Below is a small trained network, with its code and all its weights. Each question gives an input and a target symbol and asks what happens when units are switched off, that is, made to give their printed mean instead of their output.

import numpy as np


def w(rows, s, z=0):
    codes = np.array(rows[::2]) - 128.0
    scale = np.full(codes.shape[1], s)
    scale[-1] = z or s
    return codes * scale


def f(y):
    return y / 2 * (1 + np.tanh(0.7978845608 * (y + 0.044715 * y**3)))


def softmax(a):
    e = np.exp(a - a.max(-1, keepdims=True))
    return e / e.sum(-1, keepdims=True)


def log_softmax(a):
    a = a - a.max(-1, keepdims=True)
    return a - np.log(np.exp(a).sum(-1, keepdims=True))


def net(x, mask):
    ids = ['ΔΘΞΦΨαβγεηλμστω'.index(c) for c in x.split()]
    T = len(ids)
    res = E[ids] + P[:T]
    q, k, v = (res @ M[0].T for M in (Q, K, V))
    z = softmax(np.where(np.tri(T) > 0, q @ k.T / 2**0.5, -1e9)) @ v
    res = res + np.where(mask[0], z, O[0][:, -1]) @ O[0][:, :-1]
    y = f(res @ A[0][:, :-1].T + A[0][:, -1])
    res = res + np.where(mask[1:13], y, B[0][:, -1]) @ B[0][:, :-1]
    return log_softmax(res[-1] @ U[:, :-1].T + U[:, -1])


Q, K, V, O, A, B = {}, {}, {}, {}, {}, {}
E = w([
[176,124,199,141,100],'Δ',
[177,119,142,180,87],'Θ',
[100,117,147,145,124],'Ξ',
[252,138,173,146,94],'Φ',
[126,92,87,101,167],'Ψ',
[104,48,101,150,69],'α',
[187,129,123,83,177],'β',
[136,167,193,108,158],'γ',
[47,105,165,112,147],'ε',
[79,183,174,187,155],'η',
[132,122,98,145,147],'λ',
[143,67,121,138,93],'μ',
[157,57,130,176,61],'σ',
[133,150,177,117,131],'τ',
[86,105,97,118,140],'ω',
],0.02)
P = w([
[101,236,96,253,169],'0',
[166,46,166,113,240],'1',
[94,17,225,107,221],'2',
[144,23,175,136,186],'3',
[140,2,169,149,168],'4',
[167,45,163,101,246],'5',
[147,18,166,118,231],'6',
[115,11,196,96,233],'7',
[143,8,168,130,182],'8',
],0.0053)
Q[0] = w([
[145,2,205,186,207],'head 1',
[131,186,78,127,102],'head 1',
],0.026)
K[0] = w([
[62,251,107,208,123],'head 1',
[162,109,128,70,119],'head 1',
],0.02)
V[0] = w([
[22,250,95,158,151],'head 1',
[158,199,205,134,101],'head 1',
],0.024)
O[0] = w([
[224,33,218,59,71,247],'head 1',
[8,178,153,58,60,223],'head 1',
],0.014,0.013)
A[0] = w([
[152,66,116,198,173,100],'neuron 1',
[91,189,110,183,165,2],'neuron 2',
[134,70,154,95,146,110],'neuron 3',
[176,211,155,68,201,155],'neuron 4',
[71,50,136,199,173,218],'neuron 5',
[89,100,142,75,116,181],'neuron 6',
[168,254,151,140,148,242],'neuron 7',
[120,78,23,18,175,186],'neuron 8',
[111,134,110,186,171,136],'neuron 9',
[122,132,72,69,56,39],'neuron 10',
[188,70,156,119,175,147],'neuron 11',
[49,73,118,196,168,159],'neuron 12',
],0.0092,0.0052)
B[0] = w([
[130,225,200,48,223,166],'neuron 1',
[216,85,99,8,189,179],'neuron 2',
[172,139,101,99,199,230],'neuron 3',
[123,124,171,140,91,134],'neuron 4',
[95,174,207,147,54,148],'neuron 5',
[166,169,82,194,91,217],'neuron 6',
[142,83,147,202,51,160],'neuron 7',
[125,134,202,143,66,143],'neuron 8',
[162,64,43,187,155,151],'neuron 9',
[104,219,176,108,216,178],'neuron 10',
[4,112,60,177,91,252],'neuron 11',
[209,68,124,194,109,168],'neuron 12',
],0.012,0.032)
U = w([
[28,233,92,122,76,57],'Δ',
[94,168,183,156,35,253],'Θ',
[107,109,89,181,30,152],'Ξ',
[164,233,5,95,125,162],'Φ',
[99,199,183,77,207,143],'Ψ',
[141,196,181,235,160,99],'α',
[156,105,252,190,25,235],'β',
[213,227,193,64,159,47],'γ',
[79,82,49,191,57,86],'ε',
[160,144,138,61,99,77],'η',
[83,101,94,147,131,106],'λ',
[219,152,192,181,146,117],'μ',
[239,113,131,111,135,105],'σ',
[200,209,202,94,141,133],'τ',
[115,86,119,22,197,149],'ω',
],0.0042,0.0048)

Each question gives the input, a string of symbols that net reads in full, and the target symbol t.
The units are the heads (2 rows each of Q, K, V and O) and the neurons (one row each of A and B). Each row of codes is followed by its name. A weight is (code - 128) times the scale printed after its matrix; where a second scale follows, it is the last column's (O, A, B and U).
mask holds one flag per unit, heads first, then neurons. A switched-off unit (its flag False) gives its mean, the last column of its rows in O or B, instead of its output. The means were averaged over made-up inputs and are rounded, as every weight is.
A unit's drop is (log p(t) with every unit on - log p(t) with that unit switched off) / (log p(t) with every unit on - log p(t) with every unit switched off).
The circuit of an input: a set's keep is (log p(t) with only the set's units on - log p(t) with every unit switched off) / (log p(t) with every unit on - log p(t) with every unit switched off). Starting from the 12 units with the biggest drops (on a tie, the unit counted first), units are removed one at a time, each time the one whose removal leaves the highest keep (on an exact tie, the one counted first), for as long as the keep stays at least 0.8.
circuit, biggest first: the units of the circuit, biggest drop first
most important unit: the unit with the biggest drop
top k neurons: the k neurons with the biggest drops, biggest first
input σ γ Ξ α λ τ α Θ, target σ: most important unit	neuron 11
input σ ω Ψ Θ α α, target σ: top 4 neurons	[neuron 11; neuron 2; neuron 12; neuron 9]
input α σ α β, target α: circuit, biggest first	[head 1; neuron 2]
input Φ Φ α, target Φ: circuit, biggest first	[neuron 2; head 1]
input α Ψ β Φ γ Ψ, target α: top 2 neurons	[neuron 1; neuron 2]
input Θ γ α α Φ λ α ε τ, target Θ: circuit, biggest first	[neuron 3; neuron 11; head 1; neuron 2]
input ε Ψ Φ Φ Φ ε Φ Ψ, target ε: circuit, biggest first	[neuron 11; head 1]
input ω τ τ τ Θ Φ, target ω: circuit, biggest first	[head 1; neuron 1; neuron 11; neuron 6]
input Ψ Φ ε σ Δ, target Ψ: circuit, biggest first	[neuron 1; head 1; neuron 6; neuron 11]
input β σ ω Ξ Δ Φ ε, target β: top 4 neurons	[neuron 11; neuron 3; neuron 5; neuron 10]
input Θ Ψ μ Θ λ ε α ε, target Θ: circuit, biggest first	[neuron 11; neuron 3; head 1; neuron 2]
input σ Φ ω, target σ: circuit, biggest first	[neuron 11; neuron 2; head 1; neuron 12]
input σ ω ε γ Δ λ β μ Δ, target σ: top 3 neurons	[neuron 11; neuron 2; neuron 9]
input ω γ ω Ψ, target ω: top 2 neurons	[neuron 1; neuron 11]
input Θ Ψ α Φ, target Θ: most important unit	neuron 3
input γ ω Θ α, target γ: circuit, biggest first	[neuron 11; head 1; neuron 10]
input Θ ω μ ω α, target Θ: circuit, biggest first	[neuron 11; neuron 3; head 1; neuron 2]
input Φ α Ξ Ξ Θ, target Φ: circuit, biggest first	[head 1; neuron 2]
input Φ γ τ Ξ Ξ, target Φ: top 2 neurons	[neuron 2; neuron 11]
input Ψ Φ τ λ ε, target Ψ: most important unit	neuron 1
input Δ Φ η, target β: top 2 neurons	[neuron 2; neuron 1]
input Δ ω γ α μ α α λ, target Δ: top 2 neurons	[neuron 3; neuron 1]
